Here is a tiny trained network, its code and every weight. The questions are about switching its units off for an input and a target symbol, where a switched-off unit gives its printed mean instead of its output.

import numpy as np


def w(rows, s, z=0):
    codes = np.array(rows[::2]) - 128.0
    scale = np.full(codes.shape[1], s)
    scale[-1] = z or s
    return codes * scale


def f(y):
    return y / 2 * (1 + np.tanh(0.7978845608 * (y + 0.044715 * y**3)))


def softmax(a):
    e = np.exp(a - a.max(-1, keepdims=True))
    return e / e.sum(-1, keepdims=True)


def log_softmax(a):
    a = a - a.max(-1, keepdims=True)
    return a - np.log(np.exp(a).sum(-1, keepdims=True))


def net(x, mask):
    ids = ['αβδηθμτφψω'.index(c) for c in x.split()]
    T = len(ids)
    res = E[ids] + P[:T]
    u = 0
    for l in range(2):
        q, k, v = (res @ M[l].T for M in (Q, K, V))
        z = softmax(np.where(np.tri(T) > 0, q @ k.T / 2**0.5, -1e9)) @ v
        res = res + np.where(mask[u], z, O[l][:, -1]) @ O[l][:, :-1]
        u += 1
        y = f(res @ A[l][:, :-1].T + A[l][:, -1])
        res = res + np.where(mask[u : u + 8], y, B[l][:, -1]) @ B[l][:, :-1]
        u += 8
    return log_softmax(res[-1] @ U[:, :-1].T + U[:, -1])


Q, K, V, O, A, B = {}, {}, {}, {}, {}, {}
E = w([
[142,59,123,180,195],'α',
[8,136,117,123,157],'β',
[69,173,153,160,83],'δ',
[118,172,56,211,99],'η',
[100,88,208,229,91],'θ',
[48,243,92,117,48],'μ',
[91,112,145,148,212],'τ',
[192,132,56,92,64],'φ',
[171,209,201,82,97],'ψ',
[87,198,87,75,153],'ω',
],0.018)
P = w([
[3,75,101,85,148],'0',
[34,87,101,96,136],'1',
[54,95,102,98,130],'2',
[78,108,104,102,128],'3',
[97,115,108,100,127],'4',
[110,122,106,105,122],'5',
[122,129,111,105,120],'6',
[135,137,112,106,117],'7',
[146,134,110,114,113],'8',
[161,142,113,119,111],'9',
[168,145,114,120,108],'10',
],0.012)
Q[0] = w([
[189,83,135,140,254],'0.h0',
[77,99,124,148,83],'0.h0',
],0.0091)
K[0] = w([
[84,198,3,126,171],'0.h0',
[197,102,99,77,120],'0.h0',
],0.0072)
V[0] = w([
[66,126,114,44,253],'0.h0',
[182,118,161,86,143],'0.h0',
],0.0031)
O[0] = w([
[13,75,95,83,135,235],'0.h0',
[254,135,180,149,173,5],'0.h0',
],0.0055,0.0016)
A[0] = w([
[119,94,119,111,229,176],'0.n0',
[127,181,157,164,111,108],'0.n1',
[129,6,134,195,99,90],'0.n2',
[161,93,143,138,133,254],'0.n3',
[143,91,100,92,156,112],'0.n4',
[77,186,172,134,101,97],'0.n5',
[172,126,152,143,111,121],'0.n6',
[168,94,89,158,153,145],'0.n7',
],0.014,0.0079)
B[0] = w([
[37,139,114,73,202,229],'0.n0',
[163,108,101,79,217,167],'0.n1',
[160,255,130,63,208,187],'0.n2',
[106,213,54,97,66,179],'0.n3',
[106,160,105,43,134,146],'0.n4',
[106,85,77,166,7,255],'0.n5',
[187,213,48,79,109,125],'0.n6',
[167,164,129,70,44,153],'0.n7',
],0.0074,0.0058)
Q[1] = w([
[99,169,7,147,133],'1.h0',
[222,38,125,191,190],'1.h0',
],0.011)
K[1] = w([
[218,139,69,194,139],'1.h0',
[5,80,101,102,132],'1.h0',
],0.013)
V[1] = w([
[170,69,4,175,174],'1.h0',
[98,186,147,187,147],'1.h0',
],0.011)
O[1] = w([
[40,187,254,71,74,254],'1.h0',
[110,198,126,201,159,229],'1.h0',
],0.013,0.00047)
A[1] = w([
[61,9,184,215,141,96],'1.n0',
[106,48,131,152,159,240],'1.n1',
[142,136,171,89,254,129],'1.n2',
[192,195,91,88,83,197],'1.n3',
[176,193,135,74,182,122],'1.n4',
[117,81,175,234,86,136],'1.n5',
[73,151,76,191,161,146],'1.n6',
[220,105,183,103,103,1],'1.n7',
],0.0093,0.0053)
B[1] = w([
[162,107,189,169,88,153],'1.n0',
[125,89,140,138,148,164],'1.n1',
[250,140,136,108,91,173],'1.n2',
[95,81,162,144,165,229],'1.n3',
[128,105,94,170,68,168],'1.n4',
[199,163,168,101,120,152],'1.n5',
[129,172,179,143,122,255],'1.n6',
[50,196,133,133,160,134],'1.n7',
],0.011)
U = w([
[177,204,87,100,72,81],'α',
[42,73,196,206,177,104],'β',
[182,96,195,198,36,119],'δ',
[94,227,193,143,103,121],'η',
[130,200,130,231,164,104],'θ',
[62,167,13,182,2,1],'μ',
[164,124,245,118,223,180],'τ',
[120,60,150,64,66,168],'φ',
[144,40,82,175,129,232],'ψ',
[25,179,52,108,202,128],'ω',
],0.0057,0.0059)

Each question gives the input, a string of symbols that net reads in full, and the target symbol t.
The units are the heads (2 rows each of Q, K, V and O) and the neurons (one row each of A and B). Each row of codes is followed by its name. A weight is (code - 128) times the scale printed after its matrix; where a second scale follows, it is the last column's (O, A, B and U).
mask holds one flag per unit, layer by layer, with each layer's heads first. A switched-off unit (its flag False) gives its mean, the last column of its rows in O or B, instead of its output. The means were averaged over made-up inputs and are rounded, as every weight is.
A unit's drop is (log p(t) with every unit on - log p(t) with that unit switched off) / (log p(t) with every unit on - log p(t) with every unit switched off).
The circuit of an input: a set's keep is (log p(t) with only the set's units on - log p(t) with every unit switched off) / (log p(t) with every unit on - log p(t) with every unit switched off). Starting from the 12 units with the biggest drops (on a tie, the unit counted first), units are removed one at a time, each time the one whose removal leaves the highest keep (on an exact tie, the one counted first), for as long as the keep stays at least 0.8.
circuit, biggest first: the units of the circuit, biggest drop first
k most important neurons: the k neurons with the biggest drops, biggest first
top k neurons in layer l: the k neurons of layer l with the biggest drops, biggest first
input ω η ω ω θ ω δ ω μ, target θ: circuit, biggest first -> 1.h0, 0.n2, 1.n6
input μ δ α τ, target τ: circuit, biggest first -> 1.n2, 0.n5
input η ω η ψ ω ω, target ψ: circuit, biggest first -> 1.h0
input ω α β, target β: 3 most important neurons -> 1.n0, 0.n2, 1.n1
input ω η ω η ω η φ μ, target φ: circuit, biggest first -> 1.h0, 1.n6
input ω θ δ, target θ: 2 most important neurons -> 0.n2, 1.n6
input δ η ω θ μ β, target θ: 3 most important neurons -> 0.n2, 1.n6, 1.n3
input ω μ β δ β θ α τ, target θ: circuit, biggest first -> 1.h0, 0.n2, 1.n6, 0.n0
input τ α ω α ω η θ ω, target θ: circuit, biggest first -> 0.n2, 1.h0, 1.n6
input θ ψ μ α β, target ψ: circuit, biggest first -> 1.h0, 0.n0
input ω ψ α δ, target δ: circuit, biggest first -> 0.n2, 0.n5, 1.n5, 0.n0
input η α μ β, target η: 3 most important neurons -> 0.n0, 1.n3, 1.n6
input δ φ τ δ η ω η φ μ τ, target φ: 3 most important neurons -> 0.n0, 1.n6, 1.n2
input α ω β ω ω ω ω α, target α: 4 most important neurons -> 1.n2, 0.n2, 0.n0, 0.n5
input ω μ μ θ ω α δ τ φ ω, target φ: circuit, biggest first -> 1.h0
input φ β δ ω μ α, target φ: top 2 neurons in layer 0 -> 0.n0, 0.n7
input ψ β δ ψ η τ, target η: circuit, biggest first -> 1.h0, 1.n3
input α θ δ α δ δ, target θ: 2 most important neurons -> 0.n0, 0.n2
input μ β ψ η τ δ, target δ: top 4 neurons in layer 0 -> 0.n2, 0.n0, 0.n3, 0.n6
input ω φ ψ ω η α, target η: top neuron in layer 0 -> 0.n3
input α φ τ, target φ: top 3 neurons in layer 1 -> 1.n2, 1.n6, 1.n3
input η η ψ ω ψ φ θ α, target θ: 3 most important neurons -> 0.n2, 0.n3, 0.n4
input θ α ψ θ ω φ α β, target φ: top 3 neurons in layer 0 -> 0.n0, 0.n7, 0.n5
input δ η τ, target η: 2 most important neurons -> 1.n3, 1.n2
